Below is a small trained network, with its code and all its weights. Each question gives an input and a class and asks what happens when units are switched off, that is, made to give their printed mean instead of their output.

import numpy as np


def w(rows, s, z=0):
    codes = np.array(rows[::2]) - 128.0
    scale = np.full(codes.shape[1], s)
    scale[-1] = z or s
    return codes * scale


def norm(h):
    return h / np.sqrt((h * h).mean(-1, keepdims=True) + 1e-5)


def f(y):
    return y / 2 * (1 + np.tanh(0.7978845608 * (y + 0.044715 * y**3)))


def log_softmax(a):
    a = a - a.max(-1, keepdims=True)
    return a - np.log(np.exp(a).sum(-1, keepdims=True))


def net(x, mask):
    res = np.array(x, float).reshape(1, 2) / 4 @ E
    u = 0
    for l in range(3):
        y = f(norm(res) @ A[l][:, :-1].T + A[l][:, -1])
        res = res + np.where(mask[u : u + 3], y, B[l][:, -1]) @ B[l][:, :-1]
        u += 3
    return log_softmax(norm(res)[-1] @ U[:, :-1].T + U[:, -1])


A, B = {}, {}
E = w([
[40,71,121,83,130,119,182,57,216,35,161],'x0',
[112,181,196,199,7,97,138,119,139,160,100],'x1',
],0.013)
A[0] = w([
[58,90,196,165,52,136,190,29,254,6,152,51],'0.n1',
[115,151,169,210,60,52,215,105,127,102,88,73],'0.n2',
[92,116,168,142,39,61,140,126,84,92,153,2],'0.n3',
],0.0079,0.0054)
B[0] = w([
[88,144,75,179,210,29,99,108,165,122,167,247],'0.n1',
[114,137,226,58,168,140,94,184,132,252,103,182],'0.n2',
[130,110,248,65,176,165,119,129,157,216,138,148],'0.n3',
],0.013,0.015)
A[1] = w([
[116,47,129,160,182,173,138,87,52,66,147,16],'1.n1',
[41,180,162,122,41,216,152,78,173,177,75,4],'1.n2',
[73,131,54,156,119,71,214,2,180,25,247,86],'1.n3',
],0.0084,0.0042)
B[1] = w([
[202,42,167,42,174,33,146,182,89,205,127,148],'1.n1',
[252,120,203,130,71,153,185,103,229,101,141,138],'1.n2',
[168,166,49,246,131,118,242,129,111,86,138,250],'1.n3',
],0.012,0.011)
A[2] = w([
[44,111,177,94,149,36,101,74,243,134,199,89],'2.n1',
[77,130,98,234,64,98,231,41,217,16,234,253],'2.n2',
[203,133,2,100,169,223,50,227,16,125,86,206],'2.n3',
],0.0083,0.0043)
B[2] = w([
[2,118,167,203,182,52,134,85,51,30,88,192],'2.n1',
[74,179,26,170,84,96,144,167,128,101,88,254],'2.n2',
[23,87,161,155,187,46,6,36,117,154,124,254],'2.n3',
],0.013)
U = w([
[84,165,28,185,109,96,211,133,165,56,159,242],'0',
[184,202,216,103,66,201,142,204,86,254,85,193],'1',
[212,57,112,67,47,223,179,126,127,79,215,1],'2',
[194,55,125,72,142,136,97,13,92,160,182,10],'3',
[170,14,134,115,57,232,199,208,144,98,178,1],'4',
[51,148,192,198,200,51,12,53,73,188,120,243],'5',
[201,127,141,73,78,244,121,121,90,132,97,1],'6',
],0.011,0.0058)

Each question gives the input, the list of numbers given to net, and the class t.
The units are the neurons (one row each of A and B). Each row of codes is followed by its name. A weight is (code - 128) times the scale printed after its matrix; where a second scale follows, it is the last column's (A, B and U).
mask holds one flag per neuron, layer by layer. A switched-off neuron (its flag False) gives its mean, the last column of its row in B, instead of its output. The means were averaged over made-up inputs and are rounded, as every weight is.
A unit's drop is (log p(t) with every unit on - log p(t) with that unit switched off) / (log p(t) with every unit on - log p(t) with every unit switched off).
The circuit of an input: a set's keep is (log p(t) with only the set's units on - log p(t) with every unit switched off) / (log p(t) with every unit on - log p(t) with every unit switched off). Starting from all 9 units, units are removed one at a time, each time the one whose removal leaves the highest keep (on an exact tie, the one counted first), for as long as the keep stays at least 0.8.
units of the circuit, in order: the units of the circuit, biggest drop first
k most important neurons: the k neurons with the biggest drops, biggest first
k most important neurons of layer l: the k neurons of layer l with the biggest drops, biggest first
drop when u is switched off: that unit's drop, to one decimal
input [2,-8], class 3: units of the circuit, in order : 0.n1, 2.n1, 2.n2
input [3,1], class 0: units of the circuit, in order : 2.n3
input [2,-5], class 0: 2 most important neurons of layer 0 : 0.n2, 0.n3
input [-8,7], class 1: units of the circuit, in order : 2.n3, 2.n1
input [-2,6], class 1: units of the circuit, in order : 0.n1, 2.n3
input [-1,3], class 1: 2 most important neurons : 0.n1, 2.n3
input [3,-7], class 0: 2 most important neurons : 0.n2, 1.n3
input [-1,5], class 1: drop when 1.n3 is switched off : 0.0
input [5,-8], class 0: drop when 2.n1 is switched off : 0.0
input [-5,5], class 1: drop when 2.n3 is switched off : 0.2
